Here is a tiny trained network, its code and every weight. The questions are about switching its units off for an input and a class, where a switched-off unit gives its printed mean instead of its output.

import numpy as np


def w(rows, s, z=0):
    codes = np.array(rows[::2]) - 128.0
    scale = np.full(codes.shape[1], s)
    scale[-1] = z or s
    return codes * scale


def norm(h):
    return h / np.sqrt((h * h).mean(-1, keepdims=True) + 1e-5)


def f(y):
    return np.maximum(y, 0)


def log_softmax(a):
    a = a - a.max(-1, keepdims=True)
    return a - np.log(np.exp(a).sum(-1, keepdims=True))


def net(x, mask):
    res = np.array(x, float).reshape(1, 5) / 4 @ E
    u = 0
    for l in range(3):
        y = f(norm(res) @ A[l][:, :-1].T + A[l][:, -1])
        res = res + np.where(mask[u : u + 4], y, B[l][:, -1]) @ B[l][:, :-1]
        u += 4
    return log_softmax(norm(res)[-1] @ U[:, :-1].T + U[:, -1])


A, B = {}, {}
E = w([
[66,78,92,125,255,120,150,132,135,56,64],'x0',
[95,158,137,91,146,104,127,93,61,113,79],'x1',
[151,251,162,194,169,47,95,228,197,118,121],'x2',
[144,118,53,117,109,122,196,165,149,139,60],'x3',
[79,159,68,108,121,116,198,107,194,254,94],'x4',
],0.0099)
A[0] = w([
[100,212,120,108,135,86,165,119,168,185,94,3],'0.n1',
[76,33,88,112,147,166,189,73,181,238,174,54],'0.n2',
[143,126,100,70,125,118,214,131,51,110,9,156],'0.n3',
[127,91,169,70,161,125,80,33,34,120,153,86],'0.n4',
],0.014,0.0048)
B[0] = w([
[142,143,140,131,164,157,111,111,35,157,121,228],'0.n1',
[122,116,137,106,74,123,179,87,248,92,96,251],'0.n2',
[99,96,54,139,122,100,149,124,167,148,165,240],'0.n3',
[95,153,143,170,122,146,116,141,58,120,103,234],'0.n4',
],0.016,0.011)
A[1] = w([
[196,96,138,147,2,170,111,134,87,143,185,235],'1.n1',
[101,105,97,143,227,80,101,148,155,55,113,34],'1.n2',
[98,116,95,83,112,111,177,85,101,133,69,37],'1.n3',
[157,110,197,132,145,142,45,122,64,71,181,254],'1.n4',
],0.018,0.00075)
B[1] = w([
[174,109,133,42,108,91,184,116,248,121,102,207],'1.n1',
[166,149,192,91,51,130,153,87,192,143,137,204],'1.n2',
[101,131,109,128,143,169,118,120,63,79,105,206],'1.n3',
[121,172,179,145,113,108,98,207,157,108,102,253],'1.n4',
],0.013,0.016)
A[2] = w([
[221,190,253,198,215,145,69,148,197,114,178,225],'2.n1',
[189,121,175,102,138,128,106,52,42,166,181,5],'2.n2',
[145,219,141,92,186,118,124,128,156,205,106,192],'2.n3',
[212,214,147,145,186,141,70,165,120,204,181,186],'2.n4',
],0.014,0.0016)
B[2] = w([
[141,190,252,62,36,73,77,151,151,66,163,255],'2.n1',
[69,223,153,140,200,73,152,215,254,116,41,143],'2.n2',
[115,106,175,164,145,149,75,151,79,63,95,197],'2.n3',
[233,124,177,97,125,128,145,175,186,136,135,189],'2.n4',
],0.0091,0.018)
U = w([
[40,120,106,170,152,177,133,102,63,81,94,197],'0',
[195,150,119,140,221,147,121,188,85,192,111,68],'1',
[182,58,139,130,150,153,100,135,99,169,212,3],'2',
[139,79,39,138,153,108,138,124,111,164,217,39],'3',
[134,45,150,143,185,108,64,103,118,163,202,34],'4',
[120,97,95,75,90,137,203,78,253,106,107,167],'5',
[163,165,254,109,99,116,91,186,166,75,120,197],'6',
],0.012,0.0044)

Each question gives the input, the list of numbers given to net, and the class t.
The units are the neurons (one row each of A and B). Each row of codes is followed by its name. A weight is (code - 128) times the scale printed after its matrix; where a second scale follows, it is the last column's (A, B and U).
mask holds one flag per neuron, layer by layer. A switched-off neuron (its flag False) gives its mean, the last column of its row in B, instead of its output. The means were averaged over made-up inputs and are rounded, as every weight is.
A unit's drop is (log p(t) with every unit on - log p(t) with that unit switched off) / (log p(t) with every unit on - log p(t) with every unit switched off).
most important unit: the unit with the biggest drop
k most important neurons: the k neurons with the biggest drops, biggest first
k most important neurons of layer l: the k neurons of layer l with the biggest drops, biggest first
drop of u: that unit's drop, to one decimal
input [-8,-8,-4,-6,-2], class 5: most important unit : 1.n1
input [8,4,-4,7,-8], class 5: 3 most important neurons : [1.n2 0.n3 0.n1]
input [3,-4,5,7,4], class 0: 2 most important neurons : [0.n1 2.n1]
input [-6,6,-6,4,-3], class 5: 3 most important neurons : [1.n1 0.n1 2.n3]
input [6,-4,-8,-8,3], class 0: 3 most important neurons of layer 1 : [1.n1 1.n3 1.n2]
input [-7,2,-7,3,-5], class 5: 3 most important neurons : [1.n1 2.n1 0.n1]
input [-3,7,4,-2,8], class 1: 2 most important neurons : [0.n1 2.n1]
input [7,5,-2,-8,1], class 0: 2 most important neurons : [0.n4 2.n1]
input [1,5,6,7,7], class 0: 2 most important neurons of layer 1 : [1.n3 1.n4]
input [0,5,7,4,2], class 1: 2 most important neurons of layer 0 : [0.n1 0.n2]
input [3,8,0,4,-7], class 0: 3 most important neurons of layer 0 : [0.n4 0.n3 0.n2]
input [2,0,1,7,-6], class 5: drop of 0.n1 : 0.0
input [8,5,-8,4,-8], class 0: drop of 0.n4 : 0.2
input [-3,4,-5,7,-6], class 0: drop of 1.n2 : 0.2
input [8,8,-1,-5,4], class 0: most important neuron : [0.n4]
input [-1,4,-7,-4,0], class 0: drop of 0.n4 : 0.4
input [0,7,3,5,5], class 0: 2 most important neurons of layer 0 : [0.n1 0.n3]
